Here is a tiny trained network, its code and every weight. The questions are about switching its units off for an input and a class, where a switched-off unit gives its printed mean instead of its output.

import numpy as np


def w(rows, s, z=0):
    codes = np.array(rows[::2]) - 128.0
    scale = np.full(codes.shape[1], s)
    scale[-1] = z or s
    return codes * scale


def norm(h):
    return h / np.sqrt((h * h).mean(-1, keepdims=True) + 1e-5)


def f(y):
    return y / 2 * (1 + np.tanh(0.7978845608 * (y + 0.044715 * y**3)))


def log_softmax(a):
    a = a - a.max(-1, keepdims=True)
    return a - np.log(np.exp(a).sum(-1, keepdims=True))


def net(x, mask):
    res = np.array(x, float).reshape(1, 7) / 4 @ E
    u = 0
    for l in range(3):
        y = f(norm(res) @ A[l][:, :-1].T + A[l][:, -1])
        res = res + np.where(mask[u : u + 12], y, B[l][:, -1]) @ B[l][:, :-1]
        u += 12
    return log_softmax(norm(res)[-1] @ U[:, :-1].T + U[:, -1])


A, B = {}, {}
E = w([
[81,79,184,48,94],'x0',
[78,142,225,224,98],'x1',
[100,61,66,186,82],'x2',
[129,126,130,129,127],'x3',
[253,34,212,135,144],'x4',
[129,128,126,127,128],'x5',
[126,127,129,128,128],'x6',
],0.0048)
A[0] = w([
[150,202,170,115,152,142],'L0N0',
[210,114,155,133,94,71],'L0N1',
[131,87,189,84,158,200],'L0N2',
[161,166,121,180,190,90],'L0N3',
[10,132,120,61,144,255],'L0N4',
[151,103,41,253,186,110],'L0N5',
[69,79,67,85,191,168],'L0N6',
[212,240,112,182,178,104],'L0N7',
[139,153,84,199,245,108],'L0N8',
[218,71,158,175,150,77],'L0N9',
[122,159,163,218,37,60],'L0N10',
[115,176,71,172,75,162],'L0N11',
],0.008,0.0025)
B[0] = w([
[157,244,140,204,170,170],'L0N0',
[184,104,86,203,130,152],'L0N1',
[140,216,160,140,3,192],'L0N2',
[102,129,159,92,78,154],'L0N3',
[177,141,147,154,76,255],'L0N4',
[83,102,170,58,86,207],'L0N5',
[131,133,172,170,132,182],'L0N6',
[91,101,186,19,72,210],'L0N7',
[130,114,182,101,70,181],'L0N8',
[162,172,108,155,60,190],'L0N9',
[122,110,160,138,178,183],'L0N10',
[165,103,124,187,101,190],'L0N11',
],0.0058,0.0047)
A[1] = w([
[152,134,187,45,156,197],'L1N0',
[127,127,191,167,82,182],'L1N1',
[130,116,173,165,10,182],'L1N2',
[71,195,18,113,64,109],'L1N3',
[163,39,31,165,50,120],'L1N4',
[188,209,139,175,158,165],'L1N5',
[148,173,111,137,138,122],'L1N6',
[15,196,100,149,119,197],'L1N7',
[169,108,11,49,102,209],'L1N8',
[3,154,169,92,97,250],'L1N9',
[32,188,97,95,181,194],'L1N10',
[100,166,134,52,10,28],'L1N11',
],0.0059,0.0016)
B[1] = w([
[136,228,110,163,210,169],'L1N0',
[89,176,75,106,175,200],'L1N1',
[105,159,96,54,150,254],'L1N2',
[211,101,139,105,136,164],'L1N3',
[86,166,154,135,120,180],'L1N4',
[95,175,48,138,141,156],'L1N5',
[122,167,151,145,88,130],'L1N6',
[254,125,139,130,93,175],'L1N7',
[103,160,119,161,210,171],'L1N8',
[160,146,142,144,136,210],'L1N9',
[202,67,173,184,96,140],'L1N10',
[95,71,175,53,153,211],'L1N11',
],0.0059,0.0057)
A[2] = w([
[87,48,76,155,112,180],'L2N0',
[124,144,99,210,216,196],'L2N1',
[223,172,107,106,137,246],'L2N2',
[64,181,150,188,168,124],'L2N3',
[212,109,197,87,10,106],'L2N4',
[158,149,38,89,197,160],'L2N5',
[63,1,89,143,59,167],'L2N6',
[173,190,164,82,111,221],'L2N7',
[174,96,157,150,106,146],'L2N8',
[135,118,238,128,118,147],'L2N9',
[152,88,28,52,237,115],'L2N10',
[56,202,230,215,68,134],'L2N11',
],0.0078,0.0014)
B[2] = w([
[165,224,217,130,110,138],'L2N0',
[58,116,146,40,90,124],'L2N1',
[34,148,113,171,104,214],'L2N2',
[57,2,85,156,132,150],'L2N3',
[125,69,70,127,88,238],'L2N4',
[60,59,156,122,132,154],'L2N5',
[126,255,198,130,189,175],'L2N6',
[110,58,146,182,117,254],'L2N7',
[143,213,32,177,163,133],'L2N8',
[192,115,88,164,159,182],'L2N9',
[150,69,79,157,203,157],'L2N10',
[143,82,80,55,188,250],'L2N11',
],0.0056,0.0065)
U = w([
[132,224,219,153,136,144],'0',
[187,69,45,209,52,130],'1',
[75,95,105,86,121,253],'2',
[85,25,105,143,247,47],'3',
[154,57,162,16,76,6],'4',
],0.011,0.0049)

Each question gives the input, the list of numbers given to net, and the class t.
The units are the neurons (one row each of A and B). Each row of codes is followed by its name. A weight is (code - 128) times the scale printed after its matrix; where a second scale follows, it is the last column's (A, B and U).
mask holds one flag per neuron, layer by layer. A switched-off neuron (its flag False) gives its mean, the last column of its row in B, instead of its output. The means were averaged over made-up inputs and are rounded, as every weight is.
A unit's drop is (log p(t) with every unit on - log p(t) with that unit switched off) / (log p(t) with every unit on - log p(t) with every unit switched off).
The circuit of an input: a set's keep is (log p(t) with only the set's units on - log p(t) with every unit switched off) / (log p(t) with every unit on - log p(t) with every unit switched off). Starting from the 12 units with the biggest drops (on a tie, the unit counted first), units are removed one at a time, each time the one whose removal leaves the highest keep (on an exact tie, the one counted first), for as long as the keep stays at least 0.8.
circuit, biggest first: the units of the circuit, biggest drop first
k most important neurons: the k neurons with the biggest drops, biggest first
top k neurons in layer l: the k neurons of layer l with the biggest drops, biggest first
input [0,-2,2,0,5,4,7], class 1: circuit, biggest first => (L0N9)
input [-6,6,-2,2,2,-6,-1], class 3: top 2 neurons in layer 0 => (L0N10, L0N2)
input [6,8,1,-6,3,0,1], class 3: circuit, biggest first => (L0N7, L2N9, L2N11)
input [7,8,0,-1,-6,3,-2], class 3: circuit, biggest first => (L2N11, L0N7, L2N3)
input [3,5,5,8,8,2,-4], class 1: 2 most important neurons => (L0N9, L0N2)
input [-4,6,-5,-2,-4,-7,-7], class 3: 4 most important neurons => (L2N11, L2N3, L0N2, L2N6)
input [3,7,6,0,-6,-5,-5], class 3: circuit, biggest first => (L2N11, L0N10, L0N2)
input [7,8,-6,1,-5,-5,7], class 3: 4 most important neurons => (L2N11, L2N3, L0N7, L0N9)
input [7,2,2,-6,-3,6,-2], class 4: circuit, biggest first => (L2N2, L0N4)
input [8,-1,6,6,8,0,7], class 1: 2 most important neurons => (L2N4, L0N2)
input [3,-8,-6,-8,-8,-5,-2], class 1: top 2 neurons in layer 2 => (L2N11, L2N6)
input [2,-2,-3,-6,3,3,8], class 2: 4 most important neurons => (L1N7, L1N5, L0N4, L2N6)
input [-2,7,-2,-8,4,-3,-3], class 2: 3 most important neurons => (L1N5, L2N1, L1N1)
input [-6,5,-3,0,-4,-5,3], class 4: top 3 neurons in layer 0 => (L0N7, L0N8, L0N3)
input [-4,4,0,1,0,-3,6], class 3: top neuron in layer 1 => (L1N0)
input [-7,-1,7,4,-6,-4,-8], class 0: 3 most important neurons => (L2N6, L0N11, L0N0)
input [-3,-1,2,-8,5,-6,-6], class 2: top 2 neurons in layer 1 => (L1N2, L1N7)
input [0,2,6,-5,-8,0,-7], class 1: 3 most important neurons => (L1N7, L1N3, L1N11)
input [5,8,8,2,-3,1,-8], class 0: 3 most important neurons => (L2N6, L0N0, L1N0)
input [-6,-8,4,-4,-2,-5,4], class 3: 2 most important neurons => (L1N8, L2N10)
input [-3,5,-2,-5,6,-7,4], class 1: 3 most important neurons => (L0N9, L1N8, L0N1)
input [7,-4,-7,0,3,1,-5], class 0: most important neuron => (L1N0)
input [1,3,-2,3,-5,0,5], class 1: 4 most important neurons => (L1N7, L1N8, L1N0, L2N6)
input [-7,7,-3,1,-8,4,-4], class 1: 2 most important neurons => (L1N7, L1N10)
input [-5,-7,7,-2,6,-8,-8], class 0: top 2 neurons in layer 2 => (L2N6, L2N0)
input [4,2,4,-4,3,-5,-2], class 0: top 2 neurons in layer 1 => (L1N7, L1N0)
input [-6,-6,-4,-2,-7,-1,3], class 1: top 2 neurons in layer 1 => (L1N10, L1N2)
input [3,-8,-3,-2,2,-6,7], class 3: top neuron in layer 2 => (L2N10)
